Below are the code and all the weights of a small trained network. Each question names an input and a class and asks about switching units off, where a switched-off unit gives its printed mean instead of its output.

import numpy as np


def w(rows, s, z=0):
    codes = np.array(rows[::2]) - 128.0
    scale = np.full(codes.shape[1], s)
    scale[-1] = z or s
    return codes * scale


def norm(h):
    return h / np.sqrt((h * h).mean(-1, keepdims=True) + 1e-5)


def f(y):
    return y / 2 * (1 + np.tanh(0.7978845608 * (y + 0.044715 * y**3)))


def log_softmax(a):
    a = a - a.max(-1, keepdims=True)
    return a - np.log(np.exp(a).sum(-1, keepdims=True))


def net(x, mask):
    res = np.array(x, float).reshape(1, 7) / 4 @ E
    u = 0
    for l in range(2):
        y = f(norm(res) @ A[l][:, :-1].T + A[l][:, -1])
        res = res + np.where(mask[u : u + 12], y, B[l][:, -1]) @ B[l][:, :-1]
        u += 12
    return log_softmax(norm(res)[-1] @ U[:, :-1].T + U[:, -1])


A, B = {}, {}
E = w([
[131,117,151,153,156,104,142],'x0',
[137,191,129,144,189,158,155],'x1',
[102,95,143,90,118,118,156],'x2',
[185,86,253,145,132,162,176],'x3',
[60,206,160,187,143,130,156],'x4',
[115,127,178,118,123,114,104],'x5',
[97,139,168,63,203,97,164],'x6',
],0.005)
A[0] = w([
[63,190,62,183,84,122,63,51],'L0N0',
[168,191,85,228,62,254,103,37],'L0N1',
[102,74,197,152,174,116,176,157],'L0N2',
[145,60,81,102,78,42,143,77],'L0N3',
[22,176,112,153,121,77,64,1],'L0N4',
[90,114,190,162,64,146,139,84],'L0N5',
[158,199,101,32,168,113,62,102],'L0N6',
[136,19,248,162,48,160,128,49],'L0N7',
[171,29,49,16,47,77,132,25],'L0N8',
[124,200,187,157,227,138,209,53],'L0N9',
[87,142,172,74,104,141,107,75],'L0N10',
[90,233,123,116,57,74,120,96],'L0N11',
],0.0049,0.0022)
B[0] = w([
[87,163,112,166,110,117,193,222],'L0N0',
[252,218,74,233,119,160,118,224],'L0N1',
[138,212,156,53,114,115,136,219],'L0N2',
[112,142,130,87,82,178,140,168],'L0N3',
[66,65,87,114,104,90,153,174],'L0N4',
[188,134,148,121,122,94,118,155],'L0N5',
[128,74,159,180,186,73,84,189],'L0N6',
[142,121,190,127,122,2,65,244],'L0N7',
[156,59,58,69,81,233,44,239],'L0N8',
[139,49,99,39,133,186,185,254],'L0N9',
[167,141,89,178,126,119,141,124],'L0N10',
[127,94,67,158,138,65,138,176],'L0N11',
],0.0046,0.0024)
A[1] = w([
[155,71,144,131,248,107,79,137],'L1N0',
[27,137,84,197,115,127,172,68],'L1N1',
[177,220,125,207,113,188,131,83],'L1N2',
[147,140,252,128,61,105,76,49],'L1N3',
[166,37,59,83,98,171,52,30],'L1N4',
[102,80,129,2,177,62,125,205],'L1N5',
[133,198,26,90,210,106,82,156],'L1N6',
[176,166,67,133,67,198,92,128],'L1N7',
[100,180,200,162,183,83,205,131],'L1N8',
[9,129,92,172,121,123,156,92],'L1N9',
[152,89,248,125,143,163,144,196],'L1N10',
[106,149,174,66,215,182,240,6],'L1N11',
],0.006,0.0023)
B[1] = w([
[11,131,190,165,136,172,126,166],'L1N0',
[95,189,144,96,80,53,97,172],'L1N1',
[161,165,148,224,106,137,150,177],'L1N2',
[173,29,154,115,226,3,132,176],'L1N3',
[85,110,97,35,86,202,101,195],'L1N4',
[156,153,139,243,138,172,108,254],'L1N5',
[111,107,234,124,104,97,127,203],'L1N6',
[169,112,198,172,113,186,116,183],'L1N7',
[161,51,59,80,110,198,116,198],'L1N8',
[117,197,83,36,77,30,110,169],'L1N9',
[130,143,31,67,134,29,144,213],'L1N10',
[129,138,54,94,141,217,245,205],'L1N11',
],0.0058,0.0049)
U = w([
[52,214,89,116,77,41,104,148],'0',
[51,139,201,169,188,151,98,4],'1',
[126,82,109,82,67,213,41,182],'2',
[122,155,90,86,176,188,219,155],'3',
[188,81,184,112,152,20,111,142],'4',
[189,200,142,247,85,153,118,134],'5',
],0.015,0.0033)

Each question gives the input, the list of numbers given to net, and the class t.
The units are the neurons (one row each of A and B). Each row of codes is followed by its name. A weight is (code - 128) times the scale printed after its matrix; where a second scale follows, it is the last column's (A, B and U).
mask holds one flag per neuron, layer by layer. A switched-off neuron (its flag False) gives its mean, the last column of its row in B, instead of its output. The means were averaged over made-up inputs and are rounded, as every weight is.
A unit's drop is (log p(t) with every unit on - log p(t) with that unit switched off) / (log p(t) with every unit on - log p(t) with every unit switched off).
The circuit of an input: a set's keep is (log p(t) with only the set's units on - log p(t) with every unit switched off) / (log p(t) with every unit on - log p(t) with every unit switched off). Starting from the 12 units with the biggest drops (on a tie, the unit counted first), units are removed one at a time, each time the one whose removal leaves the highest keep (on an exact tie, the one counted first), for as long as the keep stays at least 0.8.
units of the circuit, in order: the units of the circuit, biggest drop first
unit that matters most: the unit with the biggest drop
top k neurons: the k neurons with the biggest drops, biggest first
top k neurons in layer l: the k neurons of layer l with the biggest drops, biggest first
drop of u: that unit's drop, to one decimal
input [8,2,-1,6,8,4,-5], class 4: unit that matters most	L1N3
input [4,5,-4,6,-8,1,-6], class 4: units of the circuit, in order	(L0N7, L1N3)
input [1,-4,-1,3,3,3,6], class 3: top 2 neurons	(L1N11, L0N9)
input [2,-4,-6,-2,-3,2,-8], class 5: top 3 neurons in layer 0	(L0N1, L0N9, L0N0)
input [-4,-5,0,6,3,-5,-3], class 4: top 2 neurons	(L0N7, L1N3)
input [-4,5,-7,-2,-2,0,8], class 1: units of the circuit, in order	(L0N6, L1N0)
input [-7,-4,1,1,1,4,0], class 4: top 3 neurons	(L0N7, L1N3, L0N9)
input [-5,5,-5,5,-5,-6,0], class 5: units of the circuit, in order	(L0N1, L1N2)
input [1,7,-7,5,-6,1,0], class 3: top 2 neurons	(L1N5, L1N10)
input [-1,1,0,-2,7,0,6], class 3: top 3 neurons	(L0N9, L1N11, L1N8)
input [4,-7,5,0,3,-8,2], class 2: top 2 neurons in layer 0	(L0N8, L0N0)
input [-4,8,-5,2,-2,-7,1], class 5: top 2 neurons	(L0N1, L1N2)
input [-6,-6,-5,8,7,-1,6], class 4: top 3 neurons in layer 0	(L0N7, L0N5, L0N0)
input [-4,-7,2,1,7,8,6], class 4: units of the circuit, in order	(L1N3)
input [-8,-7,-7,-3,6,-6,-4], class 5: top 2 neurons	(L0N1, L1N7)
input [-8,-2,6,3,1,0,-4], class 4: drop of L0N9	0.1
input [6,3,1,7,8,8,3], class 3: drop of L1N11	0.2
input [2,8,0,-3,-8,-6,-1], class 2: drop of L1N4	0.2
input [6,3,7,6,3,6,4], class 3: drop of L1N11	0.5
input [-3,-1,3,6,-4,-2,-4], class 4: units of the circuit, in order	(L0N7)
